Here is a tiny trained network, its code and every weight. The questions are about switching its units off for an input and a class, where a switched-off unit gives its printed mean instead of its output.

import numpy as np


def w(rows, s, z=0):
    codes = np.array(rows[::2]) - 128.0
    scale = np.full(codes.shape[1], s)
    scale[-1] = z or s
    return codes * scale


def f(y):
    return np.maximum(y, 0)


def log_softmax(a):
    a = a - a.max(-1, keepdims=True)
    return a - np.log(np.exp(a).sum(-1, keepdims=True))


def net(x, mask):
    res = np.array(x, float).reshape(1, 3) / 4 @ E
    y = f(res @ A[0][:, :-1].T + A[0][:, -1])
    res = res + np.where(mask, y, B[0][:, -1]) @ B[0][:, :-1]
    return log_softmax(res[-1] @ U[:, :-1].T + U[:, -1])


A, B = {}, {}
E = w([
[147,69,145,30,152,249,148,134,62,141],'x0',
[114,160,161,77,156,124,118,213,181,231],'x1',
[143,212,219,139,82,172,157,192,105,64],'x2',
],0.012)
A[0] = w([
[103,34,75,118,172,116,92,61,139,196,75],'n0',
[168,24,125,1,131,196,123,117,58,137,84],'n1',
[126,190,116,193,75,47,110,150,161,119,58],'n2',
[128,83,129,164,77,129,122,19,95,48,25],'n3',
[129,170,143,169,123,91,110,99,152,142,43],'n4',
[158,67,150,98,204,220,150,157,67,141,16],'n5',
[65,173,93,166,136,6,70,80,187,123,148],'n6',
[87,72,119,132,154,116,112,94,209,127,78],'n7',
[100,64,45,101,184,76,77,76,163,188,53],'n8',
[165,110,104,172,91,136,131,61,83,78,16],'n9',
[118,142,134,103,132,112,86,181,131,162,253],'n10',
[119,139,124,217,67,52,89,145,228,126,22],'n11',
[67,165,151,80,163,126,124,220,204,221,14],'n12',
[111,140,182,120,185,134,95,170,201,220,43],'n13',
[150,220,234,130,27,163,178,191,123,79,19],'n14',
[129,95,96,183,119,144,165,72,83,31,142],'n15',
],0.0098,0.013)
B[0] = w([
[174,193,168,113,65,109,109,129,73,45,209],'n0',
[46,93,176,146,121,196,177,137,122,173,239],'n1',
[92,132,185,151,113,186,170,137,135,166,190],'n2',
[159,100,80,185,163,123,46,173,183,167,181],'n3',
[119,117,165,184,133,180,122,157,124,121,146],'n4',
[105,113,197,246,116,202,154,133,130,170,189],'n5',
[84,83,163,105,117,189,188,129,122,168,248],'n6',
[156,165,144,133,116,136,127,181,103,117,159],'n7',
[211,216,131,143,73,110,94,139,44,45,209],'n8',
[200,117,112,207,191,133,53,149,166,151,159],'n9',
[86,79,59,69,134,66,145,59,136,125,242],'n10',
[113,102,182,172,153,229,155,119,87,162,190],'n11',
[205,108,84,226,204,127,31,144,178,166,192],'n12',
[158,128,90,172,171,110,81,126,167,160,178],'n13',
[223,216,158,115,69,82,119,122,64,44,227],'n14',
[133,113,65,97,172,76,105,108,168,152,222],'n15',
],0.012,0.015)
U = w([
[95,116,170,150,128,211,180,128,112,166,83],'0',
[186,227,139,129,69,105,104,127,69,76,96],'1',
[165,118,79,157,213,113,41,131,187,162,87],'2',
[54,82,68,7,107,46,207,80,135,120,251],'3',
],0.014,0.024)

Each question gives the input, the list of numbers given to net, and the class t.
The units are the neurons (one row each of A and B). Each row of codes is followed by its name. A weight is (code - 128) times the scale printed after its matrix; where a second scale follows, it is the last column's (A, B and U).
mask holds one flag per neuron, in row order. A switched-off neuron (its flag False) gives its mean, the last column of its row in B, instead of its output. The means were averaged over made-up inputs and are rounded, as every weight is.
A unit's drop is (log p(t) with every unit on - log p(t) with that unit switched off) / (log p(t) with every unit on - log p(t) with every unit switched off).
The circuit of an input: a set's keep is (log p(t) with only the set's units on - log p(t) with every unit switched off) / (log p(t) with every unit on - log p(t) with every unit switched off). Starting from the 12 units with the biggest drops (on a tie, the unit counted first), units are removed one at a time, each time the one whose removal leaves the highest keep (on an exact tie, the one counted first), for as long as the keep stays at least 0.8.
circuit, biggest first: the units of the circuit, biggest drop first
unit that matters most: the unit with the biggest drop
k most important neurons: the k neurons with the biggest drops, biggest first
drop of u: that unit's drop, to one decimal
input [4,6,-8], class 1: unit that matters most : n8
input [-6,-7,6], class 2: 4 most important neurons : (n15; n3; n9; n1)
input [-7,7,-2], class 0: 4 most important neurons : (n6; n11; n2; n15)
input [-3,-1,3], class 3: circuit, biggest first : (n8; n5; n12)
input [-3,5,-5], class 1: 2 most important neurons : (n8; n0)
input [4,-8,-7], class 2: 4 most important neurons : (n3; n15; n9; n14)
input [3,6,6], class 1: 3 most important neurons : (n14; n15; n3)
input [2,1,-4], class 1: 2 most important neurons : (n8; n0)
input [3,-1,-3], class 3: 2 most important neurons : (n14; n11)
input [-2,-1,-4], class 1: 4 most important neurons : (n8; n0; n1; n10)
input [-8,7,5], class 0: 3 most important neurons : (n2; n11; n6)
input [-8,-2,8], class 0: 2 most important neurons : (n11; n2)
input [-4,-2,-5], class 1: 4 most important neurons : (n8; n1; n0; n5)
input [-2,6,2], class 2: circuit, biggest first : (n12)
input [2,-8,-6], class 2: 2 most important neurons : (n3; n15)
input [-3,-3,-2], class 3: 2 most important neurons : (n12; n5)
input [2,4,0], class 2: 2 most important neurons : (n12; n6)
input [2,-1,3], class 3: 2 most important neurons : (n8; n0)
input [-6,-4,3], class 0: drop of n6 : 0.0
input [-4,5,-7], class 1: circuit, biggest first : (n8)
input [0,3,0], class 3: drop of n3 : 0.2
input [0,5,-8], class 1: drop of n8 : 0.1
input [-2,-7,6], class 2: drop of n0 : 0.2
